Below is a small trained network, with its code and all its weights. Each question gives an input and a class and asks what happens when units are switched off, that is, made to give their printed mean instead of their output.

import numpy as np


def w(rows, s, z=0):
    codes = np.array(rows[::2]) - 128.0
    scale = np.full(codes.shape[1], s)
    scale[-1] = z or s
    return codes * scale


def norm(h):
    return h / np.sqrt((h * h).mean(-1, keepdims=True) + 1e-5)


def f(y):
    return np.maximum(y, 0)


def log_softmax(a):
    a = a - a.max(-1, keepdims=True)
    return a - np.log(np.exp(a).sum(-1, keepdims=True))


def net(x, mask):
    res = np.array(x, float).reshape(1, 7) / 4 @ E
    u = 0
    for l in range(2):
        y = f(norm(res) @ A[l][:, :-1].T + A[l][:, -1])
        res = res + np.where(mask[u : u + 5], y, B[l][:, -1]) @ B[l][:, :-1]
        u += 5
    return log_softmax(norm(res)[-1] @ U[:, :-1].T + U[:, -1])


A, B = {}, {}
E = w([
[84,93,119,216,110,68,166,2,82,124],'x0',
[137,120,133,124,132,129,123,118,131,133],'x1',
[123,129,129,123,130,130,129,128,123,131],'x2',
[112,121,134,114,127,118,119,124,130,114],'x3',
[124,140,129,104,135,113,126,112,129,116],'x4',
[142,116,135,126,115,128,103,114,129,121],'x5',
[127,139,218,129,16,125,149,101,143,218],'x6',
],0.0093)
A[0] = w([
[156,81,138,86,93,193,81,101,95,117,155],'0.n0',
[135,148,242,97,3,115,202,121,166,167,139],'0.n1',
[158,164,123,175,145,170,141,122,145,185,36],'0.n2',
[121,161,180,78,93,211,95,178,179,149,4],'0.n3',
[111,159,133,80,169,57,85,140,150,185,156],'0.n4',
],0.0058,0.0034)
B[0] = w([
[163,143,91,71,198,123,194,139,135,163,164],'0.n0',
[48,198,144,191,144,106,59,76,176,151,254],'0.n1',
[102,116,108,98,158,197,108,124,155,35,134],'0.n2',
[127,194,141,3,166,126,158,148,230,132,196],'0.n3',
[197,92,115,107,69,203,189,136,142,129,165],'0.n4',
],0.0061,0.0067)
A[1] = w([
[158,39,46,134,118,118,194,84,35,22,99],'1.n0',
[157,217,146,32,83,190,14,200,255,187,2],'1.n1',
[171,138,95,53,155,163,97,245,130,33,61],'1.n2',
[194,97,97,37,151,180,164,223,129,124,85],'1.n3',
[95,126,70,200,141,105,113,14,55,105,170],'1.n4',
],0.0062,0.0033)
B[1] = w([
[150,94,86,81,189,195,173,251,179,113,205],'1.n0',
[77,122,48,90,188,174,172,188,160,134,254],'1.n1',
[138,137,202,202,63,112,73,40,99,104,231],'1.n2',
[180,134,174,227,61,63,80,72,92,67,214],'1.n3',
[152,105,141,89,118,101,130,117,71,181,241],'1.n4',
],0.011,0.0093)
U = w([
[203,135,170,227,83,138,48,115,114,40,243],'0',
[74,192,116,76,156,187,136,196,230,167,1],'1',
[188,5,90,69,214,138,181,188,62,150,208],'2',
[84,103,173,175,62,68,129,31,61,237,7],'3',
],0.011,0.00064)

Each question gives the input, the list of numbers given to net, and the class t.
The units are the neurons (one row each of A and B). Each row of codes is followed by its name. A weight is (code - 128) times the scale printed after its matrix; where a second scale follows, it is the last column's (A, B and U).
mask holds one flag per neuron, layer by layer. A switched-off neuron (its flag False) gives its mean, the last column of its row in B, instead of its output. The means were averaged over made-up inputs and are rounded, as every weight is.
A unit's drop is (log p(t) with every unit on - log p(t) with that unit switched off) / (log p(t) with every unit on - log p(t) with every unit switched off).
The circuit of an input: a set's keep is (log p(t) with only the set's units on - log p(t) with every unit switched off) / (log p(t) with every unit on - log p(t) with every unit switched off). Starting from all 10 units, units are removed one at a time, each time the one whose removal leaves the highest keep (on an exact tie, the one counted first), for as long as the keep stays at least 0.8.
circuit, biggest first: the units of the circuit, biggest drop first
most important unit: the unit with the biggest drop
k most important neurons: the k neurons with the biggest drops, biggest first
k most important neurons of layer l: the k neurons of layer l with the biggest drops, biggest first
drop of u: that unit's drop, to one decimal
input [0,6,4,7,-7,-1,5], class 1: 2 most important neurons	[1.n2; 1.n3]
input [8,-8,-3,0,8,7,0], class 2: circuit, biggest first	[0.n1; 1.n0]
input [0,-2,8,-4,6,3,-8], class 0: circuit, biggest first	[1.n1]
input [0,-1,8,2,-1,-6,8], class 1: 3 most important neurons	[1.n2; 1.n3; 1.n4]
input [6,3,2,4,7,-8,-1], class 2: 2 most important neurons	[0.n1; 1.n0]
input [0,8,-5,3,-7,-1,-8], class 0: 2 most important neurons	[1.n1; 1.n2]
input [1,6,-3,-8,-6,-3,0], class 2: 3 most important neurons	[0.n3; 0.n1; 1.n2]
input [0,-1,-6,3,-2,-8,-3], class 0: 2 most important neurons	[0.n1; 1.n1]
input [0,1,8,-4,8,-5,3], class 1: 2 most important neurons	[1.n2; 1.n3]
input [-6,-2,3,-3,6,0,-1], class 0: 2 most important neurons of layer 1	[1.n3; 1.n2]
input [0,6,0,-2,8,1,2], class 1: 2 most important neurons	[1.n2; 1.n3]
input [1,8,-6,6,7,7,-4], class 2: 2 most important neurons of layer 1	[1.n0; 1.n3]
input [4,-5,2,-8,-6,-8,0], class 2: drop of 0.n1	0.8
input [8,6,-3,8,8,4,-3], class 2: most important unit	1.n0
